Here is a tiny trained network, its code and every weight. The questions are about switching its units off for an input and a target symbol, where a switched-off unit gives its printed mean instead of its output.

import numpy as np


def w(rows, s, z=0):
    codes = np.array(rows[::2]) - 128.0
    scale = np.full(codes.shape[1], s)
    scale[-1] = z or s
    return codes * scale


def norm(h):
    return h / np.sqrt((h * h).mean(-1, keepdims=True) + 1e-5)


def f(y):
    return y / 2 * (1 + np.tanh(0.7978845608 * (y + 0.044715 * y**3)))


def softmax(a):
    e = np.exp(a - a.max(-1, keepdims=True))
    return e / e.sum(-1, keepdims=True)


def log_softmax(a):
    a = a - a.max(-1, keepdims=True)
    return a - np.log(np.exp(a).sum(-1, keepdims=True))


def net(x, mask):
    ids = ['αγεηθλμξω'.index(c) for c in x.split()]
    T = len(ids)
    res = E[ids] + P[:T]
    u = 0
    for l in range(2):
        r = norm(res)
        for j in range(2):
            rows = slice(4 * j, 4 * j + 4)
            q, k, v = (r @ M[l][rows].T for M in (Q, K, V))
            z = softmax(np.where(np.tri(T) > 0, q @ k.T / 4**0.5, -1e9)) @ v
            o = O[l][rows]
            res = res + np.where(mask[u + j], z, o[:, -1]) @ o[:, :-1]
        u += 2
        y = f(norm(res) @ A[l][:, :-1].T + A[l][:, -1])
        res = res + np.where(mask[u : u + 8], y, B[l][:, -1]) @ B[l][:, :-1]
        u += 8
    return log_softmax(norm(res)[-1] @ U[:, :-1].T + U[:, -1])


Q, K, V, O, A, B = {}, {}, {}, {}, {}, {}
E = w([
[98,136,67],'α',
[178,103,164],'γ',
[137,60,120],'ε',
[116,247,112],'η',
[147,109,86],'θ',
[172,34,30],'λ',
[128,74,108],'μ',
[121,82,184],'ξ',
[61,248,113],'ω',
],0.015)
P = w([
[3,86,169],'0',
[216,53,38],'1',
[150,66,26],'2',
[213,144,65],'3',
[90,84,90],'4',
[90,94,101],'5',
[87,95,63],'6',
[200,164,53],'7',
[65,102,117],'8',
[105,78,100],'9',
[130,123,84],'10',
[110,143,90],'11',
[57,96,105],'12',
[69,112,108],'13',
],0.0064)
Q[0] = w([
[167,166,107],'L0H0',
[175,208,220],'L0H0',
[175,62,207],'L0H0',
[225,176,161],'L0H0',
[1,57,75],'L0H1',
[105,110,88],'L0H1',
[156,186,212],'L0H1',
[85,170,88],'L0H1',
],0.0083)
K[0] = w([
[154,174,100],'L0H0',
[175,67,209],'L0H0',
[211,79,119],'L0H0',
[157,176,139],'L0H0',
[111,162,68],'L0H1',
[138,37,100],'L0H1',
[251,108,86],'L0H1',
[149,116,160],'L0H1',
],0.012)
V[0] = w([
[143,108,127],'L0H0',
[79,160,164],'L0H0',
[252,127,114],'L0H0',
[82,88,136],'L0H0',
[173,181,95],'L0H1',
[188,115,112],'L0H1',
[100,185,142],'L0H1',
[235,112,53],'L0H1',
],0.011)
O[0] = w([
[81,1,87,117],'L0H0',
[140,137,101,66],'L0H0',
[68,152,21,91],'L0H0',
[194,163,145,124],'L0H0',
[59,104,73,122],'L0H1',
[199,113,79,139],'L0H1',
[224,206,60,56],'L0H1',
[75,108,109,250],'L0H1',
],0.0048,0.0021)
A[0] = w([
[124,185,54,254],'L0N0',
[2,150,97,220],'L0N1',
[198,97,124,227],'L0N2',
[114,108,87,189],'L0N3',
[225,124,88,126],'L0N4',
[220,62,194,139],'L0N5',
[122,216,145,180],'L0N6',
[57,96,160,152],'L0N7',
],0.011,0.0025)
B[0] = w([
[164,3,124,252],'L0N0',
[186,29,105,253],'L0N1',
[80,41,141,189],'L0N2',
[176,112,97,199],'L0N3',
[54,137,139,174],'L0N4',
[84,160,67,186],'L0N5',
[132,27,65,200],'L0N6',
[160,156,61,161],'L0N7',
],0.0056,0.0055)
Q[1] = w([
[166,156,142],'L1H0',
[108,254,156],'L1H0',
[121,160,162],'L1H0',
[133,60,102],'L1H0',
[125,178,185],'L1H1',
[59,80,122],'L1H1',
[146,107,63],'L1H1',
[103,200,155],'L1H1',
],0.014)
K[1] = w([
[123,139,54],'L1H0',
[88,75,54],'L1H0',
[114,156,81],'L1H0',
[139,144,154],'L1H0',
[124,9,46],'L1H1',
[64,131,172],'L1H1',
[111,97,209],'L1H1',
[141,59,68],'L1H1',
],0.014)
V[1] = w([
[28,171,107],'L1H0',
[58,175,169],'L1H0',
[135,5,127],'L1H0',
[50,145,86],'L1H0',
[217,103,144],'L1H1',
[112,171,190],'L1H1',
[136,74,94],'L1H1',
[74,136,133],'L1H1',
],0.011)
O[1] = w([
[94,176,108,134],'L1H0',
[142,184,182,223],'L1H0',
[68,26,154,136],'L1H0',
[57,86,149,92],'L1H0',
[178,2,103,103],'L1H1',
[127,207,215,252],'L1H1',
[125,151,58,60],'L1H1',
[16,149,177,170],'L1H1',
],0.0071,0.0041)
A[1] = w([
[173,56,138,175],'L1N0',
[146,63,125,149],'L1N1',
[119,120,179,85],'L1N2',
[147,105,106,112],'L1N3',
[142,69,216,133],'L1N4',
[174,253,127,117],'L1N5',
[101,146,161,1],'L1N6',
[142,170,134,183],'L1N7',
],0.015,0.0029)
B[1] = w([
[94,254,96,253],'L1N0',
[128,231,114,232],'L1N1',
[89,212,115,140],'L1N2',
[144,193,180,158],'L1N3',
[120,251,67,196],'L1N4',
[180,36,168,215],'L1N5',
[108,166,124,130],'L1N6',
[88,91,244,149],'L1N7',
],0.0063,0.0072)
U = w([
[76,193,148,78],'α',
[188,138,79,85],'γ',
[54,157,220,120],'ε',
[80,28,88,152],'η',
[27,169,131,44],'θ',
[122,102,176,254],'λ',
[2,112,161,210],'μ',
[40,140,117,94],'ξ',
[57,228,133,51],'ω',
],0.0088,0.0039)

Each question gives the input, a string of symbols that net reads in full, and the target symbol t.
The units are the heads (4 rows each of Q, K, V and O) and the neurons (one row each of A and B). Each row of codes is followed by its name. A weight is (code - 128) times the scale printed after its matrix; where a second scale follows, it is the last column's (O, A, B and U).
mask holds one flag per unit, layer by layer, with each layer's heads first. A switched-off unit (its flag False) gives its mean, the last column of its rows in O or B, instead of its output. The means were averaged over made-up inputs and are rounded, as every weight is.
A unit's drop is (log p(t) with every unit on - log p(t) with that unit switched off) / (log p(t) with every unit on - log p(t) with every unit switched off).
The circuit of an input: a set's keep is (log p(t) with only the set's units on - log p(t) with every unit switched off) / (log p(t) with every unit on - log p(t) with every unit switched off). Starting from the 12 units with the biggest drops (on a tie, the unit counted first), units are removed one at a time, each time the one whose removal leaves the highest keep (on an exact tie, the one counted first), for as long as the keep stays at least 0.8.
units of the circuit, in order: the units of the circuit, biggest drop first
unit that matters most: the unit with the biggest drop
k most important neurons: the k neurons with the biggest drops, biggest first
k most important neurons of layer l: the k neurons of layer l with the biggest drops, biggest first
heads that matter: for each layer, one digit per head in row order, 1 if its drop is at least 0.15 and else 0, layers parted by /
drop of u: that unit's drop, to one decimal
input λ ω η θ η ω η θ, target η: heads that matter -> 00 / 11
input α γ η, target λ: 3 most important neurons of layer 0 -> L0N2, L0N0, L0N1
input λ η ω η θ θ ξ, target η: units of the circuit, in order -> L1H1
input θ γ ξ θ ω η, target μ: 4 most important neurons of layer 0 -> L0N5, L0N1, L0N0, L0N6
input η λ λ η γ ω μ, target γ: units of the circuit, in order -> L0H0, L0H1
input η ω η λ ξ ε, target γ: heads that matter -> 11 / 10
input θ α λ ξ ε μ η α, target μ: heads that matter -> 11 / 11
input λ η ω θ γ α ω γ, target η: heads that matter -> 10 / 11
input η α λ α ξ λ θ ξ μ η η ω, target γ: 3 most important neurons -> L0N6, L0N1, L0N5
input η γ ω θ α η ξ, target γ: heads that matter -> 11 / 11
input θ η γ ε ε ω λ θ, target μ: heads that matter -> 11 / 01
input η ω γ α γ, target γ: 3 most important neurons of layer 0 -> L0N6, L0N5, L0N0
input ω ω ω, target λ: heads that matter -> 11 / 00
input ω ω α α η, target λ: unit that matters most -> L0H1
input ω α η θ λ α λ, target λ: 2 most important neurons -> L0N3, L0N1
input η η θ θ η γ λ θ ξ ω λ γ γ, target γ: 2 most important neurons -> L0N6, L0N5
input λ ξ ξ α μ ω ξ ε γ η η θ ξ, target η: 2 most important neurons of layer 0 -> L0N7, L0N4
input η η γ γ η θ η η ε ξ ε μ, target γ: drop of L1N0 -> -0.1
input θ ε γ η ξ η λ λ ε γ η ω, target μ: drop of L0H0 -> 0.6
input η θ θ θ γ γ ε, target γ: drop of L1H1 -> 0.2
input ω ε θ ω η ω λ λ η η ω ξ α, target λ: most important neuron -> L0N3
